Here is a tiny trained network, its code and every weight. The questions are about switching its units off for an input and a target symbol, where a switched-off unit gives its printed mean instead of its output.

import numpy as np


def w(rows, s, z=0):
    codes = np.array(rows[::2]) - 128.0
    scale = np.full(codes.shape[1], s)
    scale[-1] = z or s
    return codes * scale


def norm(h):
    return h / np.sqrt((h * h).mean(-1, keepdims=True) + 1e-5)


def f(y):
    return y / 2 * (1 + np.tanh(0.7978845608 * (y + 0.044715 * y**3)))


def softmax(a):
    e = np.exp(a - a.max(-1, keepdims=True))
    return e / e.sum(-1, keepdims=True)


def log_softmax(a):
    a = a - a.max(-1, keepdims=True)
    return a - np.log(np.exp(a).sum(-1, keepdims=True))


def net(x, mask):
    ids = ['ΔΛΞΠΦΨΩαβγεζημστ'.index(c) for c in x.split()]
    T = len(ids)
    res = E[ids] + P[:T]
    u = 0
    for l in range(2):
        r = norm(res)
        for j in range(2):
            rows = slice(2 * j, 2 * j + 2)
            q, k, v = (r @ M[l][rows].T for M in (Q, K, V))
            z = softmax(np.where(np.tri(T) > 0, q @ k.T / 2**0.5, -1e9)) @ v
            o = O[l][rows]
            res = res + np.where(mask[u + j], z, o[:, -1]) @ o[:, :-1]
        u += 2
        y = f(norm(res) @ A[l][:, :-1].T + A[l][:, -1])
        res = res + np.where(mask[u : u + 8], y, B[l][:, -1]) @ B[l][:, :-1]
        u += 8
    return log_softmax(norm(res)[-1] @ U[:, :-1].T + U[:, -1])


Q, K, V, O, A, B = {}, {}, {}, {}, {}, {}
E = w([
[178,120,115,7],'Δ',
[185,117,168,14],'Λ',
[205,142,181,76],'Ξ',
[205,127,159,21],'Π',
[175,122,128,16],'Φ',
[182,120,211,75],'Ψ',
[128,218,156,224],'Ω',
[163,129,213,105],'α',
[234,222,63,128],'β',
[93,195,162,232],'γ',
[156,150,225,244],'ε',
[81,172,197,214],'ζ',
[77,172,198,220],'η',
[228,91,234,156],'μ',
[100,111,54,2],'σ',
[15,192,55,86],'τ',
],0.0048)
P = w([
[177,253,234,43],'0',
[173,226,212,67],'1',
[169,200,194,99],'2',
[171,172,162,109],'3',
[167,148,136,130],'4',
[163,126,113,137],'5',
[156,100,90,154],'6',
[158,83,69,164],'7',
[175,77,50,154],'8',
],0.004)
Q[0] = w([
[213,157,208,202],'L0H1',
[254,139,110,140],'L0H1',
[162,148,116,102],'L0H2',
[180,181,82,16],'L0H2',
],0.013)
K[0] = w([
[26,27,94,155],'L0H1',
[146,35,45,199],'L0H1',
[125,103,91,144],'L0H2',
[54,4,71,199],'L0H2',
],0.011)
V[0] = w([
[228,45,140,109],'L0H1',
[163,103,149,254],'L0H1',
[236,95,170,191],'L0H2',
[194,112,101,79],'L0H2',
],0.0068)
O[0] = w([
[196,169,184,11,122],'L0H1',
[95,237,231,150,58],'L0H1',
[100,247,232,85,126],'L0H2',
[199,112,134,1,252],'L0H2',
],0.0048,0.0018)
A[0] = w([
[162,77,152,162,104],'L0N1',
[95,37,174,137,95],'L0N2',
[104,86,144,95,58],'L0N3',
[34,166,33,119,134],'L0N4',
[157,66,164,117,95],'L0N5',
[71,103,128,91,3],'L0N6',
[168,71,160,119,92],'L0N7',
[57,2,194,134,107],'L0N8',
],0.0051,0.0039)
B[0] = w([
[139,143,159,103,89],'L0N1',
[151,117,159,131,48],'L0N2',
[154,146,137,139,38],'L0N3',
[106,91,116,182,159],'L0N4',
[148,120,151,113,94],'L0N5',
[229,249,101,135,9],'L0N6',
[150,120,152,109,103],'L0N7',
[162,89,163,143,57],'L0N8',
],0.011,0.0013)
Q[1] = w([
[250,60,113,104],'L1H1',
[65,119,108,1],'L1H1',
[118,127,151,87],'L1H2',
[46,177,119,78],'L1H2',
],0.014)
K[1] = w([
[198,28,62,97],'L1H1',
[68,184,140,9],'L1H1',
[163,140,137,137],'L1H2',
[135,191,200,132],'L1H2',
],0.015)
V[1] = w([
[8,118,87,63],'L1H1',
[79,137,123,157],'L1H1',
[118,221,26,117],'L1H2',
[248,166,115,195],'L1H2',
],0.013)
O[1] = w([
[58,244,97,1,141],'L1H1',
[61,188,181,147,63],'L1H1',
[125,170,3,185,255],'L1H2',
[234,222,139,199,133],'L1H2',
],0.0066,0.0038)
A[1] = w([
[42,178,151,175,3],'L1N1',
[24,32,217,86,109],'L1N2',
[75,143,97,187,59],'L1N3',
[116,157,148,255,183],'L1N4',
[160,194,190,82,172],'L1N5',
[228,135,172,147,148],'L1N6',
[53,92,81,175,108],'L1N7',
[121,156,108,43,86],'L1N8',
],0.0091,0.0036)
B[1] = w([
[191,224,73,52,168],'L1N1',
[12,95,173,67,168],'L1N2',
[150,105,84,152,158],'L1N3',
[27,153,140,186,252],'L1N4',
[224,109,202,188,216],'L1N5',
[206,37,115,198,205],'L1N6',
[165,24,151,155,195],'L1N7',
[102,223,131,182,184],'L1N8',
],0.012,0.0036)
U = w([
[158,154,110,39,208],'Δ',
[153,111,162,61,121],'Λ',
[153,107,160,120,11],'Ξ',
[178,100,156,89,36],'Π',
[148,144,122,52,87],'Φ',
[155,74,206,96,142],'Ψ',
[80,173,119,164,50],'Ω',
[124,94,205,105,81],'α',
[206,166,47,220,254],'β',
[39,199,115,136,99],'γ',
[102,134,250,221,139],'ε',
[45,174,163,116,68],'ζ',
[42,174,160,121,61],'η',
[167,94,212,145,36],'μ',
[89,152,66,32,55],'σ',
[42,26,48,137,180],'τ',
],0.011,0.005)

Each question gives the input, a string of symbols that net reads in full, and the target symbol t.
The units are the heads (2 rows each of Q, K, V and O) and the neurons (one row each of A and B). Each row of codes is followed by its name. A weight is (code - 128) times the scale printed after its matrix; where a second scale follows, it is the last column's (O, A, B and U).
mask holds one flag per unit, layer by layer, with each layer's heads first. A switched-off unit (its flag False) gives its mean, the last column of its rows in O or B, instead of its output. The means were averaged over made-up inputs and are rounded, as every weight is.
A unit's drop is (log p(t) with every unit on - log p(t) with that unit switched off) / (log p(t) with every unit on - log p(t) with every unit switched off).
The circuit of an input: a set's keep is (log p(t) with only the set's units on - log p(t) with every unit switched off) / (log p(t) with every unit on - log p(t) with every unit switched off). Starting from the 12 units with the biggest drops (on a tie, the unit counted first), units are removed one at a time, each time the one whose removal leaves the highest keep (on an exact tie, the one counted first), for as long as the keep stays at least 0.8.
circuit, biggest first: the units of the circuit, biggest drop first
top k neurons: the k neurons with the biggest drops, biggest first
top k neurons in layer l: the k neurons of layer l with the biggest drops, biggest first
which heads matter: for each layer, one digit per head in row order, 1 if its drop is at least 0.15 and else 0, layers parted by /
drop when u is switched off: that unit's drop, to one decimal
input Λ β η β β ε α, target ε: circuit, biggest first : [L0H1]
input ε τ ε β η τ β β, target τ: which heads matter : 01 / 00
input τ Ω β β β Ω Ξ Φ ε, target ε: top 2 neurons in layer 1 : [L1N4; L1N5]
input Δ Ψ γ Δ Δ τ γ, target τ: top 2 neurons : [L1N7; L1N3]
input Δ Λ τ τ Λ, target τ: which heads matter : 10 / 01
input Π η α ε Ξ Π τ β Ξ, target τ: which heads matter : 11 / 00
input β Φ β τ β β τ τ Ψ, target τ: top 2 neurons : [L1N5; L1N6]
input τ σ τ Φ, target τ: which heads matter : 11 / 01
input Ξ τ τ ε Δ τ η, target τ: which heads matter : 10 / 01
input σ τ Δ, target τ: top 2 neurons : [L1N1; L1N5]
input ε σ τ, target τ: which heads matter : 01 / 01
input τ β β β γ τ Ξ, target τ: which heads matter : 10 / 00
input Ξ Ω τ μ, target τ: which heads matter : 10 / 01
input γ τ Λ τ β, target τ: which heads matter : 00 / 00
input τ η ε Δ ζ Δ Δ Δ Δ, target Δ: which heads matter : 10 / 00
input τ τ Δ Π τ Ψ, target τ: which heads matter : 10 / 00
input τ τ τ, target τ: which heads matter : 11 / 00
input μ τ Δ ε, target τ: top neuron : [L1N5]
input μ β Ψ Ψ β β β ε Ψ, target ε: which heads matter : 11 / 00
input β τ Δ, target τ: circuit, biggest first : [L0H2]
input Φ γ β τ τ Δ τ α, target τ: which heads matter : 10 / 00
input β τ μ, target τ: top 2 neurons in layer 1 : [L1N5; L1N2]
input Δ α τ ζ, target τ: top 2 neurons : [L1N7; L0N8]
input τ Δ τ Π, target τ: drop when L0H2 is switched off : 0.2
input Δ τ ε, target τ: drop when L0H1 is switched off : 1.1
input β β γ τ τ γ τ γ, target τ: drop when L1N7 is switched off : 0.7
input Δ τ Δ Δ β γ, target γ: drop when L0N6 is switched off : 0.0
